Below is a small trained network, with its code and all its weights. Each question gives an input and a class and asks what happens when units are switched off, that is, made to give their printed mean instead of their output.

import numpy as np


def w(rows, s, z=0):
    codes = np.array(rows[::2]) - 128.0
    scale = np.full(codes.shape[1], s)
    scale[-1] = z or s
    return codes * scale


def norm(h):
    return h / np.sqrt((h * h).mean(-1, keepdims=True) + 1e-5)


def f(y):
    return y / 2 * (1 + np.tanh(0.7978845608 * (y + 0.044715 * y**3)))


def log_softmax(a):
    a = a - a.max(-1, keepdims=True)
    return a - np.log(np.exp(a).sum(-1, keepdims=True))


def net(x, mask):
    res = np.array(x, float).reshape(1, 3) / 4 @ E
    u = 0
    for l in range(2):
        y = f(norm(res) @ A[l][:, :-1].T + A[l][:, -1])
        res = res + np.where(mask[u : u + 4], y, B[l][:, -1]) @ B[l][:, :-1]
        u += 4
    return log_softmax(norm(res)[-1] @ U[:, :-1].T + U[:, -1])


A, B = {}, {}
E = w([
[95,2,123,199,147,65],'x0',
[75,208,5,162,149,69],'x1',
[189,107,183,133,229,32],'x2',
],0.0085)
A[0] = w([
[80,154,128,120,47,211,3],'0.n1',
[144,208,149,119,182,35,122],'0.n2',
[56,255,137,5,109,139,126],'0.n3',
[7,38,152,184,32,111,201],'0.n4',
],0.0074,0.0019)
B[0] = w([
[153,206,85,81,199,81,191],'0.n1',
[222,128,57,192,170,196,204],'0.n2',
[205,124,185,11,117,96,255],'0.n3',
[157,59,196,156,101,139,245],'0.n4',
],0.012,0.0055)
A[1] = w([
[107,144,74,132,70,130,234],'1.n1',
[143,74,250,150,124,130,90],'1.n2',
[180,215,194,92,162,152,62],'1.n3',
[152,72,130,128,52,88,250],'1.n4',
],0.011,0.0023)
B[1] = w([
[168,90,254,146,64,50,150],'1.n1',
[25,56,133,168,97,64,250],'1.n2',
[245,30,143,24,164,233,255],'1.n3',
[60,78,209,39,161,39,209],'1.n4',
],0.0074,0.0073)
U = w([
[98,145,116,185,54,172,14],'0',
[35,9,200,166,74,51,184],'1',
[219,87,155,96,133,194,214],'2',
[166,190,45,243,141,65,182],'3',
[133,249,140,82,83,131,120],'4',
[74,197,165,174,55,125,39],'5',
[75,175,111,160,82,169,3],'6',
],0.013,0.0059)

Each question gives the input, the list of numbers given to net, and the class t.
The units are the neurons (one row each of A and B). Each row of codes is followed by its name. A weight is (code - 128) times the scale printed after its matrix; where a second scale follows, it is the last column's (A, B and U).
mask holds one flag per neuron, layer by layer. A switched-off neuron (its flag False) gives its mean, the last column of its row in B, instead of its output. The means were averaged over made-up inputs and are rounded, as every weight is.
A unit's drop is (log p(t) with every unit on - log p(t) with that unit switched off) / (log p(t) with every unit on - log p(t) with every unit switched off).
The circuit of an input: a set's keep is (log p(t) with only the set's units on - log p(t) with every unit switched off) / (log p(t) with every unit on - log p(t) with every unit switched off). Starting from all 8 units, units are removed one at a time, each time the one whose removal leaves the highest keep (on an exact tie, the one counted first), for as long as the keep stays at least 0.8.
units of the circuit, in order: the units of the circuit, biggest drop first
unit that matters most: the unit with the biggest drop
top k neurons: the k neurons with the biggest drops, biggest first
k most important neurons of layer l: the k neurons of layer l with the biggest drops, biggest first
input [2,-5,7], class 1: unit that matters most	1.n2
input [0,-6,-4], class 1: units of the circuit, in order	1.n2; 0.n3
input [3,5,1], class 3: units of the circuit, in order	1.n2; 1.n3
input [-1,1,5], class 3: top 2 neurons	0.n3; 0.n2
input [-5,8,-1], class 2: units of the circuit, in order	0.n3; 1.n3
input [4,0,7], class 3: 2 most important neurons of layer 1	1.n3; 1.n4
input [2,6,0], class 3: units of the circuit, in order	1.n2; 1.n3
input [8,8,5], class 3: 2 most important neurons of layer 0	0.n2; 0.n3
input [-1,5,5], class 3: top 2 neurons	0.n3; 1.n3
input [0,-8,-6], class 1: top 2 neurons	1.n2; 0.n2
input [1,2,4], class 3: top 2 neurons	0.n3; 1.n3
input [1,-4,5], class 1: 2 most important neurons of layer 0	0.n1; 0.n3
